Here is a tiny trained network, its code and every weight. The questions are about switching its units off for an input and a class, where a switched-off unit gives its printed mean instead of its output.

import numpy as np


def w(rows, s, z=0):
    codes = np.array(rows[::2]) - 128.0
    scale = np.full(codes.shape[1], s)
    scale[-1] = z or s
    return codes * scale


def norm(h):
    return h / np.sqrt((h * h).mean(-1, keepdims=True) + 1e-5)


def f(y):
    return np.maximum(y, 0)


def log_softmax(a):
    a = a - a.max(-1, keepdims=True)
    return a - np.log(np.exp(a).sum(-1, keepdims=True))


def net(x, mask):
    res = np.array(x, float).reshape(1, 6) / 4 @ E
    u = 0
    for l in range(4):
        y = f(norm(res) @ A[l][:, :-1].T + A[l][:, -1])
        res = res + np.where(mask[u : u + 8], y, B[l][:, -1]) @ B[l][:, :-1]
        u += 8
    return log_softmax(norm(res)[-1] @ U[:, :-1].T + U[:, -1])


A, B = {}, {}
E = w([
[93,70,11,255],'x0',
[119,48,216,196],'x1',
[116,176,126,158],'x2',
[157,152,92,132],'x3',
[119,136,134,130],'x4',
[25,188,142,83],'x5',
],0.0062)
A[0] = w([
[105,243,53,182,125],'L0N1',
[62,166,185,177,230],'L0N2',
[91,78,142,153,96],'L0N3',
[133,112,187,150,69],'L0N4',
[255,126,156,81,105],'L0N5',
[146,174,203,104,250],'L0N6',
[189,111,99,175,59],'L0N7',
[28,144,116,68,128],'L0N8',
],0.0083,0.0019)
B[0] = w([
[120,98,163,126,236],'L0N1',
[177,72,167,73,233],'L0N2',
[113,247,176,141,184],'L0N3',
[128,106,154,142,178],'L0N4',
[254,175,181,154,229],'L0N5',
[144,81,205,100,253],'L0N6',
[142,67,192,163,196],'L0N7',
[3,63,76,95,221],'L0N8',
],0.006,0.0042)
A[1] = w([
[60,97,105,203,136],'L1N1',
[86,107,94,179,126],'L1N2',
[119,219,74,127,13],'L1N3',
[167,255,210,46,252],'L1N4',
[51,121,144,184,6],'L1N5',
[170,182,120,81,92],'L1N6',
[113,170,11,165,73],'L1N7',
[123,159,107,40,253],'L1N8',
],0.0082,0.0021)
B[1] = w([
[121,245,106,167,209],'L1N1',
[124,148,115,145,183],'L1N2',
[130,85,98,118,135],'L1N3',
[172,131,128,101,254],'L1N4',
[137,149,146,117,168],'L1N5',
[165,167,73,144,156],'L1N6',
[122,145,94,156,166],'L1N7',
[114,163,42,112,193],'L1N8',
],0.011,0.0059)
A[2] = w([
[163,146,68,120,4],'L2N1',
[137,80,123,147,10],'L2N2',
[110,110,60,153,157],'L2N3',
[167,175,75,29,9],'L2N4',
[50,102,84,176,55],'L2N5',
[2,152,175,170,169],'L2N6',
[73,158,143,140,106],'L2N7',
[120,149,101,164,163],'L2N8',
],0.01,0.0029)
B[2] = w([
[91,127,166,111,160],'L2N1',
[117,129,73,149,136],'L2N2',
[70,165,165,254,206],'L2N3',
[78,162,161,94,222],'L2N4',
[165,181,112,126,198],'L2N5',
[208,227,198,95,252],'L2N6',
[205,162,95,180,181],'L2N7',
[173,100,83,208,212],'L2N8',
],0.0063,0.0044)
A[3] = w([
[164,140,44,193,219],'L3N1',
[71,37,79,84,92],'L3N2',
[152,17,78,147,184],'L3N3',
[173,129,250,108,29],'L3N4',
[48,157,162,150,116],'L3N5',
[117,82,126,220,5],'L3N6',
[100,182,2,86,129],'L3N7',
[227,31,86,114,147],'L3N8',
],0.0071,0.0017)
B[3] = w([
[69,85,69,215,254],'L3N1',
[68,2,113,104,136],'L3N2',
[13,145,14,193,160],'L3N3',
[135,29,193,162,245],'L3N4',
[182,195,190,93,163],'L3N5',
[111,106,245,188,178],'L3N6',
[10,16,80,49,215],'L3N7',
[207,101,10,197,197],'L3N8',
],0.0045,0.0042)
U = w([
[231,254,156,123,252],'0',
[86,125,116,229,133],'1',
[234,91,224,167,18],'2',
[147,149,165,209,106],'3',
[64,168,92,6,90],'4',
[71,214,98,166,63],'5',
[145,115,222,86,126],'6',
],0.0078,0.0029)

Each question gives the input, the list of numbers given to net, and the class t.
The units are the neurons (one row each of A and B). Each row of codes is followed by its name. A weight is (code - 128) times the scale printed after its matrix; where a second scale follows, it is the last column's (A, B and U).
mask holds one flag per neuron, layer by layer. A switched-off neuron (its flag False) gives its mean, the last column of its row in B, instead of its output. The means were averaged over made-up inputs and are rounded, as every weight is.
A unit's drop is (log p(t) with every unit on - log p(t) with that unit switched off) / (log p(t) with every unit on - log p(t) with every unit switched off).
The circuit of an input: a set's keep is (log p(t) with only the set's units on - log p(t) with every unit switched off) / (log p(t) with every unit on - log p(t) with every unit switched off). Starting from the 12 units with the biggest drops (on a tie, the unit counted first), units are removed one at a time, each time the one whose removal leaves the highest keep (on an exact tie, the one counted first), for as long as the keep stays at least 0.8.
units of the circuit, in order: the units of the circuit, biggest drop first
most important unit: the unit with the biggest drop
k most important neurons of layer l: the k neurons of layer l with the biggest drops, biggest first
drop when u is switched off: that unit's drop, to one decimal
input [0,3,-2,-2,2,4], class 6: units of the circuit, in order -> [L0N2, L1N1]
input [1,8,-8,-4,1,3], class 0: units of the circuit, in order -> [L2N6, L0N3]
input [0,-4,-1,0,-3,3], class 4: most important unit -> L3N7
input [0,-6,-1,1,6,1], class 4: units of the circuit, in order -> [L3N7, L1N1]
input [1,-8,-1,-8,-7,-1], class 1: 2 most important neurons of layer 1 -> [L1N4, L1N7]
input [-2,2,6,2,-4,7], class 6: units of the circuit, in order -> [L0N2, L1N1]
input [-1,8,6,1,2,3], class 6: units of the circuit, in order -> [L0N2, L1N1, L2N8]
input [-4,0,1,-8,-6,5], class 4: units of the circuit, in order -> [L1N8, L0N8]
input [1,-3,-7,-1,8,-2], class 1: 2 most important neurons of layer 0 -> [L0N3, L0N2]
input [1,-5,-7,5,-3,-2], class 1: 3 most important neurons of layer 0 -> [L0N6, L0N2, L0N3]
input [1,-7,2,1,-2,-5], class 1: 3 most important neurons of layer 0 -> [L0N6, L0N2, L0N3]
input [6,6,-8,0,-2,1], class 0: 2 most important neurons of layer 0 -> [L0N3, L0N5]
input [-5,-5,6,8,-5,6], class 4: drop when L2N1 is switched off -> 0.0
input [2,-3,4,7,-3,-1], class 1: drop when L0N8 is switched off -> 0.1
input [-6,0,4,-7,4,4], class 4: most important unit -> L1N8
input [2,-8,-1,5,7,-8], class 1: drop when L3N1 is switched off -> 0.2
input [1,6,1,-8,-1,4], class 0: drop when L0N5 is switched off -> 0.2
